Below are the code and all the weights of a small trained network. Each question names an input and a target symbol and asks about switching units off, where a switched-off unit gives its printed mean instead of its output.

import numpy as np


def w(rows, s, z=0):
    codes = np.array(rows[::2]) - 128.0
    scale = np.full(codes.shape[1], s)
    scale[-1] = z or s
    return codes * scale


def f(y):
    return np.maximum(y, 0)


def softmax(a):
    e = np.exp(a - a.max(-1, keepdims=True))
    return e / e.sum(-1, keepdims=True)


def log_softmax(a):
    a = a - a.max(-1, keepdims=True)
    return a - np.log(np.exp(a).sum(-1, keepdims=True))


def net(x, mask):
    ids = ['αβγδεζθλμξπστφψω'.index(c) for c in x.split()]
    T = len(ids)
    res = E[ids] + P[:T]
    u = 0
    for l in range(3):
        q, k, v = (res @ M[l].T for M in (Q, K, V))
        z = softmax(np.where(np.tri(T) > 0, q @ k.T / 4**0.5, -1e9)) @ v
        res = res + np.where(mask[u], z, O[l][:, -1]) @ O[l][:, :-1]
        u += 1
        y = f(res @ A[l][:, :-1].T + A[l][:, -1])
        res = res + np.where(mask[u : u + 4], y, B[l][:, -1]) @ B[l][:, :-1]
        u += 4
    return log_softmax(res[-1] @ U[:, :-1].T + U[:, -1])


Q, K, V, O, A, B = {}, {}, {}, {}, {}, {}
E = w([
[171,2,158,200],'α',
[172,89,177,175],'β',
[172,194,163,128],'γ',
[95,122,105,90],'δ',
[45,113,127,140],'ε',
[138,99,102,87],'ζ',
[83,164,153,100],'θ',
[82,100,129,121],'λ',
[171,117,82,117],'μ',
[87,128,75,140],'ξ',
[143,111,135,81],'π',
[133,103,110,101],'σ',
[28,113,80,191],'τ',
[129,104,112,100],'φ',
[146,166,114,202],'ψ',
[141,210,179,169],'ω',
],0.025)
P = w([
[72,187,131,24],'0',
[89,175,123,29],'1',
[98,174,117,35],'2',
[101,169,110,43],'3',
[110,170,97,46],'4',
[126,170,76,50],'5',
[116,171,70,51],'6',
[98,176,3,86],'7',
],0.0048)
Q[0] = w([
[76,92,157,135],'L0H0',
[143,245,181,242],'L0H0',
[122,144,97,128],'L0H0',
[105,150,22,63],'L0H0',
],0.011)
K[0] = w([
[52,84,63,114],'L0H0',
[177,254,43,139],'L0H0',
[84,111,179,211],'L0H0',
[189,66,185,189],'L0H0',
],0.0099)
V[0] = w([
[3,203,100,69],'L0H0',
[131,139,97,88],'L0H0',
[103,153,128,206],'L0H0',
[132,96,174,90],'L0H0',
],0.0054)
O[0] = w([
[149,172,2,130,254],'L0H0',
[65,168,18,155,153],'L0H0',
[75,113,192,148,100],'L0H0',
[93,137,78,177,142],'L0H0',
],0.0064,0.0034)
A[0] = w([
[100,215,151,210,176],'L0N0',
[69,50,75,202,91],'L0N1',
[255,61,143,136,125],'L0N2',
[93,189,120,79,1],'L0N3',
],0.0093,0.0052)
B[0] = w([
[251,137,231,77,255],'L0N0',
[135,156,248,10,223],'L0N1',
[1,167,146,126,173],'L0N2',
[50,88,127,168,165],'L0N3',
],0.0093,0.0043)
Q[1] = w([
[147,180,165,79],'L1H0',
[108,2,174,228],'L1H0',
[3,173,249,101],'L1H0',
[50,193,155,185],'L1H0',
],0.0066)
K[1] = w([
[130,146,192,163],'L1H0',
[4,176,77,53],'L1H0',
[95,104,128,141],'L1H0',
[124,143,148,108],'L1H0',
],0.014)
V[1] = w([
[151,147,131,248],'L1H0',
[126,157,125,134],'L1H0',
[166,150,127,158],'L1H0',
[227,113,175,146],'L1H0',
],0.012)
O[1] = w([
[113,3,214,127,75],'L1H0',
[175,80,94,138,142],'L1H0',
[196,10,105,103,154],'L1H0',
[170,96,50,118,246],'L1H0',
],0.0051,0.014)
A[1] = w([
[110,206,214,80,218],'L1N0',
[182,83,84,1,5],'L1N1',
[155,52,182,47,253],'L1N2',
[106,62,50,84,53],'L1N3',
],0.0086,0.0044)
B[1] = w([
[139,104,131,203,214],'L1N0',
[209,220,166,113,251],'L1N1',
[133,145,2,127,218],'L1N2',
[47,127,198,110,207],'L1N3',
],0.0089,0.014)
Q[2] = w([
[109,133,234,155],'L2H0',
[151,95,91,155],'L2H0',
[139,184,86,2],'L2H0',
[100,217,85,130],'L2H0',
],0.0099)
K[2] = w([
[18,102,254,164],'L2H0',
[110,60,85,147],'L2H0',
[210,57,6,94],'L2H0',
[190,155,103,238],'L2H0',
],0.0098)
V[2] = w([
[150,249,186,111],'L2H0',
[27,132,132,1],'L2H0',
[45,210,28,121],'L2H0',
[116,174,222,64],'L2H0',
],0.0067)
O[2] = w([
[131,129,255,245,247],'L2H0',
[57,199,96,93,10],'L2H0',
[120,228,86,198,127],'L2H0',
[74,182,194,98,127],'L2H0',
],0.0052,0.014)
A[2] = w([
[84,215,112,32,61],'L2N0',
[122,140,2,149,254],'L2N1',
[232,56,134,121,55],'L2N2',
[127,230,146,73,47],'L2N3',
],0.0085,0.0096)
B[2] = w([
[82,141,94,26,160],'L2N0',
[205,91,71,179,194],'L2N1',
[11,121,137,103,249],'L2N2',
[89,188,212,54,166],'L2N3',
],0.012,0.016)
U = w([
[116,129,117,126,68],'α',
[154,102,100,191,236],'β',
[249,116,172,118,254],'γ',
[51,126,62,134,34],'δ',
[72,134,124,143,117],'ε',
[134,153,128,79,22],'ζ',
[132,132,120,155,168],'θ',
[104,127,103,145,124],'λ',
[176,129,99,149,171],'μ',
[125,133,104,140,117],'ξ',
[185,144,138,122,106],'π',
[144,132,109,130,135],'σ',
[170,146,166,122,40],'τ',
[140,131,105,131,131],'φ',
[115,89,74,134,189],'ψ',
[91,106,151,82,85],'ω',
],0.018,0.0092)

Each question gives the input, a string of symbols that net reads in full, and the target symbol t.
The units are the heads (4 rows each of Q, K, V and O) and the neurons (one row each of A and B). Each row of codes is followed by its name. A weight is (code - 128) times the scale printed after its matrix; where a second scale follows, it is the last column's (O, A, B and U).
mask holds one flag per unit, layer by layer, with each layer's heads first. A switched-off unit (its flag False) gives its mean, the last column of its rows in O or B, instead of its output. The means were averaged over made-up inputs and are rounded, as every weight is.
A unit's drop is (log p(t) with every unit on - log p(t) with that unit switched off) / (log p(t) with every unit on - log p(t) with every unit switched off).
The circuit of an input: a set's keep is (log p(t) with only the set's units on - log p(t) with every unit switched off) / (log p(t) with every unit on - log p(t) with every unit switched off). Starting from the 12 units with the biggest drops (on a tie, the unit counted first), units are removed one at a time, each time the one whose removal leaves the highest keep (on an exact tie, the one counted first), for as long as the keep stays at least 0.8.
units of the circuit, in order: the units of the circuit, biggest drop first
unit that matters most: the unit with the biggest drop
top k neurons: the k neurons with the biggest drops, biggest first
k most important neurons of layer l: the k neurons of layer l with the biggest drops, biggest first
input α β δ ω ε σ, target ε: units of the circuit, in order	[L1H0, L0H0, L0N2, L1N0]
input μ ζ ε ζ ζ β σ, target β: unit that matters most	L1N1
input ζ ζ ζ δ ω ξ, target ω: units of the circuit, in order	[L1N3, L2H0, L0N0, L1H0]
input γ α β ε ζ, target ε: top 2 neurons	[L0N2, L1N2]
input ψ τ ζ ζ ε δ, target ψ: top 4 neurons	[L1N2, L1N3, L0N0, L0N1]
input μ ζ ε ζ ζ ξ μ, target μ: top 4 neurons	[L2N2, L2N1, L1N3, L1N1]
input λ φ π ω ζ δ ω φ, target ω: units of the circuit, in order	[L1N3, L0N0, L2H0, L1H0]
input σ α π, target ε: units of the circuit, in order	[L1H0, L0N2, L2H0]
input δ ω λ τ, target ω: top 2 neurons	[L2N2, L0N0]
input δ δ ξ ε τ, target τ: units of the circuit, in order	[L0N1, L2N2, L1H0]
input γ γ π ψ δ, target ψ: top 3 neurons	[L1N3, L0N0, L1N2]
input ζ δ ζ ψ π, target ψ: units of the circuit, in order	[L1H0, L1N2, L0N0]
input θ δ ζ λ σ ψ δ ζ, target ψ: units of the circuit, in order	[L0N0, L1H0, L2H0]
input γ λ λ ζ ζ σ, target γ: unit that matters most	L2N2
input ω ε ζ δ, target ω: top 4 neurons	[L1N3, L0N0, L1N1, L2N1]
input β ζ ε, target β: 3 most important neurons of layer 1	[L1N0, L1N3, L1N1]
input ε ε ε ζ ε μ, target μ: top 2 neurons	[L2N1, L2N2]
input ε ζ ω ζ ζ ζ θ ζ, target ω: top 3 neurons	[L1N3, L2N2, L0N0]
input μ ε δ, target δ: units of the circuit, in order	[L2H0, L0N0]
input ω ζ ε α τ φ, target ε: most important neuron of layer 2	[L2N1]
input μ ω φ μ, target ω: top 4 neurons	[L1N3, L0N0, L2N2, L1N1]
input ε ζ γ ε ζ π ω ζ, target ω: top 4 neurons	[L1N3, L0N0, L2N2, L1N1]
input α γ ζ ζ π, target ε: units of the circuit, in order	[L0N2, L1H0, L0H0, L1N0]
input γ ζ ζ ζ ε σ, target γ: top 4 neurons	[L2N2, L1N1, L0N0, L2N0]
input ξ σ π β δ ζ ε, target β: top 2 neurons	[L1N0, L1N1]
input σ μ ζ ζ, target ζ: units of the circuit, in order	[L2H0, L1N0, L2N0]
